Each row, then roughly how far along a hidden order it lies, from 0 to 20
In the rows, zero is written as 128.
[ 34 108 106 137 132 176 152  92 107 132  97 115  50 148 160  98 144 130
 106 131  71 119  85 117 118 149 170 145 115 105 166 198 110  88 169 122
 102 121 132 119 123 113  99 141 136 135 166 129  69 113 148 109 144 140
  52 187 106 136 152  46 116 172 109 137 132 160 123 115 153 164  43 123
 125  95 153 127  80 119 161 195 157  72 112 139 144  68 129 135 163 111
 123 102 130 141 148 157 190 117  97 117  77 167 134 137 107 170 111 153
 117 113 112 125 132 127 131 182  66 113 137 208 159 117 130  81 131 101
 105 107 117  85 144 132 128  95 165 165 132  96 119 113 173 136 168 140
 119 120 165 111 120 120 134  96 137 114 123 113 123 141 110 139 114 112
 113 137 133  73 118 145 136 127 109 105 164 124 142 131 167 100 140 162
 182 145 138 138 148 143  94 113 134 115 129 126 143 160 189 132 127 139
 130 167 179 109 115 126 113 116  99 112 140 121 121 208]
14
[ 96 128 123 113 132 121 140 125 139 131 143 144 128 124 123 132 126 130
 114 147 106 119 111 137 123 127 118 113 127 120 147 140 122 136 154 127
 122 131 130 123 126 130 118 145 117 146 124 136 141 137 125 121 134 139
 141 127 117 120 130 223  93 151 122 127 138 120 127 141 129 148 105 112
 165 143 117 121 139 131 118 104 116 119 115 127 120 139 140 124 130 145
 123 124 140 119 130 110 120 124 115 134 123 108 137 129 124 122 128 126
 124 132 141 127 111 130 125 135 145 145 136 138 119 134 141 100 120 147
 125 153 138 123 122 138 122 134 121 134 135 150 134 142 142 123 164 133
 112 128 125 137 120 133 119 131 124 132 128 139 147 122 122 119 129 140
 141 127 120 122 144 128 121 128 121 142 130 122 146 129 104 137 120 123
  78 134 132 118 124 121 157 123 138 123 132 128 138 129 135 122 138 127
 143 135 101 118 129 122 151 128 132 136 130 141 145 136]
10
[101 114 118 139 148 143 138 103 110 135 124 127  86 138 154 109 148 130
 110 135  91 117  92 124 126 152 152 132 124 117 150 172 112 104 161 132
 110 126 140 118 122 116 104 140 134 137 148 128  99 123 143 117 137 135
  70 153 116 130 142 157 103 181 119 128 138 142 129 127 140 157  65 114
 133 115 137 122  98 128 135 166 145  77 107 122 128 104 131 129 150 128
 125 115 131 139 143 133 173 117 105 129  97 146 136 138 102 153 114 145
 116 123 136 125 124 130 129 166 109 124 130 181 145 133 109  94 129 120
 110 107 123 101 130 131 126 114 161 138 136 106 125 121 159 137 145 129
 119 123 144 124 124 126 126  92 130 115 125 126 131 136 115 128 121 129
 115 134 118  71 124 140 131 127 112 131 163 124 142 128 132 114 132 149
 153 134 135 128 128 133 107 120 140 121 128 125 138 150 181 130 133 135
 148 150 154 115 113 127 130 117 117 124 135 130 132 193]
12
[ 59 123 117 122 133 146 155 114 129 129 120 140  89 127 132 116 127 135
 113 142  96 124  98 128 124 130 144 128 124 115 154 166 122 110 152 125
 118 126 125 120 130 126 112 151 125 142 131 134 121 122 139 116 143 138
 100 153 114 122 142 102  98 167 121 136 133 131 117 127 146 165  68 116
 129 124 132 126 115 125 133 145 125 100 115 135 135 100 135 128 133 129
 123 106 133 136 137 131 155 119 107 124 107 130 140 139 121 156 124 143
 125 121 119 127 115 129 130 151 112 138 136 165 126 149 144  91 123 130
 114 129 130 107 137 140 120 117 140 138 134 132 125 132 173 126 148 131
 119 126 136 131 111 126 127 122 128 127 127 137 133 133 112 128 119 135
 128 134 135 111 136 138 126 128 117 121 153 120 142 131 164 118 126 135
 140 142 142 125 132 128 122 123 133 117 126 129 139 143 150 125 135 131
 134 145 144 116 124 123 120 122 116 120 137 132 136 178]
11
[255 147 174 110 187  59  78 165 147 130 185 170 211  78 116 163 130 140
 157 138 215 135 147 165 165  70  69  79 172 167  92  52 147 192 121 148
 146 152 155 126 142 146 141 130 135 133 105 117 212 156 111 184 112 139
 183  59 149  83  86 255  78 177 167 119 136 113 130 145 110 109 193 120
 176 234  92 110 198 176  78   4 100 170 116  60 118 246 149 110  70 181
 134 195 114 166 120  84  52 108 151 179 196  78 134 148 126  99 119 128
 139 164 219 137  79 140 115  74 219 155 124  76 102 221  39 166 126 183
 128 127 140 177  70 119 129 208 106  29 134 175 148 148 120 146  42  96
 147 138  78 179 109 151  92 133  93 134 125 175 160 117 120  93 151 138
 140 151  98 238 196 121 125 146 137 199  54 125 143 115  51 168 109  92
   1 105 106 100  86  81 218 163 151 143 111 124 117 102  99 129 146 113
 180  87  52 151 101 119 173 128 179 163 117 132 174  33]
0
[144 140 126 101 123  89 147 137 149 129 138 144 149 113 109 139 113 131
 118 152 114 120 123 142 122 118 114 106 127 126 120 136 129 146 151 124
 131 133 123 125 129 137 123 144 113 145 112 139 161 142 122 125 142 138
 165 129 119 121 128 255  90 144 128 125 136 113 129 145 127 140 129 114
 135 152 112 120 155 133 113  96 103 136 119 136 118 151 143 122 120 154
 122 127 138 114 123 108 102 127 120 136 128 108 141 131 139 132 132 120
 127 134 140 127 107 132 123 115 153 154 141 115 112 156 147 106 115 165
 130 157 139 141 116 140 120 141 103 112 130 172 136 149 137 119 122 122
 110 129 108 135 114 134 120 151 118 141 129 150 149 120 119 118 134 150
 153 124 129 138 160 123 118 130 126 139 115 121 145 131  70 147 115 110
  68 133 131 115 116 115 157 127 139 125 134 130 140 117 114 119 142 123
 131 134 101 121 134 120 160 133 140 128 128 145 151 123]
9
[255 150 165  99 176  67  94 167 154 128 170 172 200  71 104 163 118 141
 147 147 195 131 145 163 159  76  69  76 160 156  91  76 150 192 126 139
 144 153 143 127 142 149 147 133 127 137 100 125 209 155 111 172 120 140
 195  73 149  90  93 255  67 155 160 121 135 106 127 143 107 112 197 119
 170 220  91 114 203 165  83   1  95 182 121  82 121 238 150 111  74 186
 130 158 122 152 120  93  59 115 139 174 190  69 145 145 144 105 126 121
 139 167 201 136  86 139 115  69 217 165 129  77  95 183  77 153 120 187
 132 144 143 177  84 125 127 195  94  47 133 183 149 146 116 130  78 102
 137 137  78 176 104 149 103 155  98 141 127 174 164 117 121 102 146 142
 151 144 109 220 189 119 122 140 137 189  59 122 142 119  55 163 108  93
   1 108 112 103  95  89 221 161 148 138 117 126 123  95  80 124 147 113
 166  94  54 147 111 117 169 135 176 157 115 133 164  45]
1
[132 138 140  97 122  77 133 146 153 127 155 158 175 105 102 141 109 132
 125 153 128 117 130 144 129 109  90  91 138 136 125 106 135 164 152 124
 134 138 127 127 130 142 132 139 115 144 111 137 188 148 113 139 132 140
 182 120 126 117 124 255  88 125 132 122 137 105 134 147 120 121 136 116
 144 169 105 115 173 139  97  60  99 158 122 122 116 177 149 118 112 155
 122 143 145 104 119 106  83 125 125 145 149  96 135 125 147 155 134 107
 130 140 158 130 108 134 120  96 197 161 142  95 109 163 152 121 115 172
 135 167 146 152 106 139 124 150  87  97 132 179 141 153 122 117 119 115
 114 131  98 138 113 138 117 164 117 147 130 159 155 117 118 122 137 159
 159 120 126 155 175 121 118 129 129 153  95 121 134 129  60 149 112 114
  42 127 128 112 120 109 179 132 141 132 136 129 134 110  97 118 143 120
 144 117  92 127 133 119 171 142 148 135 124 143 153  87]
8
[100 136 128 106 125 109 146 133 143 129 137 147 141 116 112 127 116 132
 119 151 109 121 115 131 124 122 119 112 125 122 135 129 126 144 151 127
 127 133 121 125 131 134 122 151 115 145 116 138 154 139 126 123 137 137
 156 139 117 125 128 232  87 139 126 128 137 113 126 143 130 143 116 111
 136 144 115 121 152 129 110 106 110 128 118 135 121 143 141 120 124 147
 121 111 140 118 125 114 123 125 122 134 138 113 139 129 133 133 131 121
 128 129 135 128 107 131 124 122 154 150 139 128 115 149 149 101 116 154
 128 152 138 130 123 141 119 133 110 131 132 161 135 145 147 122 133 124
 111 128 116 136 112 133 119 141 121 139 129 144 146 122 117 121 131 145
 143 127 129 125 148 129 120 129 124 137 135 121 147 131 100 139 117 112
  86 133 135 118 125 122 152 127 136 125 133 130 137 131 121 121 141 126
 136 132 115 121 131 121 156 131 140 126 130 143 146 129]
10
[  1 110  88 113  68 186 200  91 118 123  58  97  30 164 143  82 115 126
  85 138   1 107  90  84  82 176 180 153  91  76 173 229 103  50 210  89
 107 112 106 125 115 116 102 133 118 147 170 144  32 100 144  61 159 140
  64 232  89 178 182   1 127 108  76 139 122 158 127 110 152 146  30 125
  97  11 162 133  63  88 175 222 147  78 130 201 153   1 125 141 204  80
 113  55 167  84 142 182 206 132  92  92  27 178 140 112 141 186 124 125
 117  96  50 121 159 123 137 184  40 118 160 207 174  76 253  53 118  90
 122 165 121  72 181 144 123  50 139 227 120 126 113 115 169 109 225 164
  93 118 175  68 123 110 160 146 161 137 125  88  99 141 113 167  98 113
 138  91 165   7 104 145 128 110 108  64 226 120 140 146 187  85 142 170
 255 166 154 148 180 172  81  93 122 113 148 131 169 159 192 123 124 144
  89 173 220  90 146 127 112 114  79  88 145 125 109 240]
20
[  1 121  86 111  95 183 195 102 126 123  65 115  22 141 134  90 110 132
  90 140  43 123  90 104  99 153 185 152 101  86 172 240 119  60 186  98
 111 114 104 123 129 117 107 149 122 146 152 142  70 113 151  90 161 139
  75 209  99 154 166   1 115 117 100 140 119 149 107 109 155 175  39 121
 106  51 159 137  81 104 156 207 148  89 128 179 163  39 129 139 168 107
 116  55 143 123 144 172 196 127  96 104  54 157 148 132 139 197 131 146
 129  98  64 124 136 125 140 179  45 121 151 210 147 104 200  53 123 102
 116 145 121  80 170 146 120  89 133 199 122 126 116 114 191 112 210 155
 108 121 167 104 106 114 149 146 147 137 125 105  98 143 113 160 104 103
 137 116 171  41 115 145 131 117 113  84 204 116 132 142 208  95 137 157
 220 162 153 141 162 157  96 110 121 113 135 134 157 155 164 123 131 139
  98 164 186 100 137 123 112 111  88  97 146 121 112 226]
17
[146 141 147  98 138  78 123 155 153 126 161 160 206 100 102 150 109 134
 121 155 164 118 137 148 134 100  74  87 138 141 111 109 136 174 157 129
 138 143 128 128 130 144 134 136 118 142 110 134 181 149 110 139 127 145
 185 114 130 122 113 255  81 132 138 120 137 107 137 147 115 112 166 115
 138 172  94 114 180 149  95  45  98 167 123 120 115 189 148 117 109 164
 125 150 146 110 118  80  78 122 128 156 165  90 140 129 151 108 131 104
 129 146 170 130 104 136 116  85 198 163 140  78 110 172 137 128 112 179
 134 165 145 151 102 132 125 167  94 106 131 187 143 158 112 121 104 114
 121 132  89 147 113 140 113 163 110 144 129 162 157 114 118 111 142 161
 159 122 121 187 188 118 119 131 131 158  99 122 151 129  52 154 110 103
  38 111 122 112 117 101 184 135 142 135 133 127 134 106  96 120 144 118
 148 112  81 132 130 120 171 145 158 138 122 141 158  86]
6
[ 69 126 100 122 127 159 172 110 128 128  95 131  62 126 133 106 124 135
 109 139  93 126  91 121 120 129 163 133 116 105 158 184 124  97 146 118
 109 122 118 121 135 125 109 154 128 142 139 135 110 127 147 115 149 137
  82 174 112 130 155  96 106 155 115 141 128 142 110 116 152 174  53 117
 130 118 143 133  99 121 137 166 136  84 119 149 150  78 137 135 145 128
 121  90 128 150 142 150 165 120 102 119  89 140 145 144 126 176 125 152
 129 116 111 127 119 127 131 158  81 126 139 198 135 129 157  77 126 119
 111 122 124  96 143 143 120 113 136 161 130 113 122 124 189 124 160 140
 119 125 155 124 108 121 136 122 131 126 127 117 116 139 109 138 118 112
 126 134 152  85 143 138 129 128 114 111 166 118 132 132 174 104 133 145
 183 149 146 129 134 136 123 122 128 114 127 130 135 153 126 125 132 135
 128 150 161 111 122 121 118 118 111 113 141 125 129 187]
13
[ 39 133  92 101 114 154 185 123 146 123  81 136  60 108 107 103 102 138
 107 144 103 132 102 125 118 128 165 133 101 100 157 209 134  97 158 111
 110 125 102 123 143 133 114 164 121 145 128 145 140 128 147 115 161 139
 101 183 110 121 156 102  98 126 126 146 120 130  92 116 160 182  80 115
 122 105 143 136 104 116 134 154 122 116 126 163 151  77 138 136 130 138
 117  73 127 151 139 147 149 124 101 117  91 127 159 145 146 194 135 156
 137 111  88 128 112 127 135 149  53 146 150 203 119 141 175  65 121 127
 115 126 128 109 148 154 115 119 114 164 126 137 125 126 206 113 175 142
 120 127 151 138  93 122 138 153 122 137 128 118 121 137 109 140 113 104
 140 135 178  82 158 135 127 126 118 106 185 113 128 136 197 109 126 118
 179 150 154 129 133 134 136 126 122 108 124 134 143 145 134 119 134 130
 116 148 167 112 133 120 121 118 116 110 142 124 128 186]
13
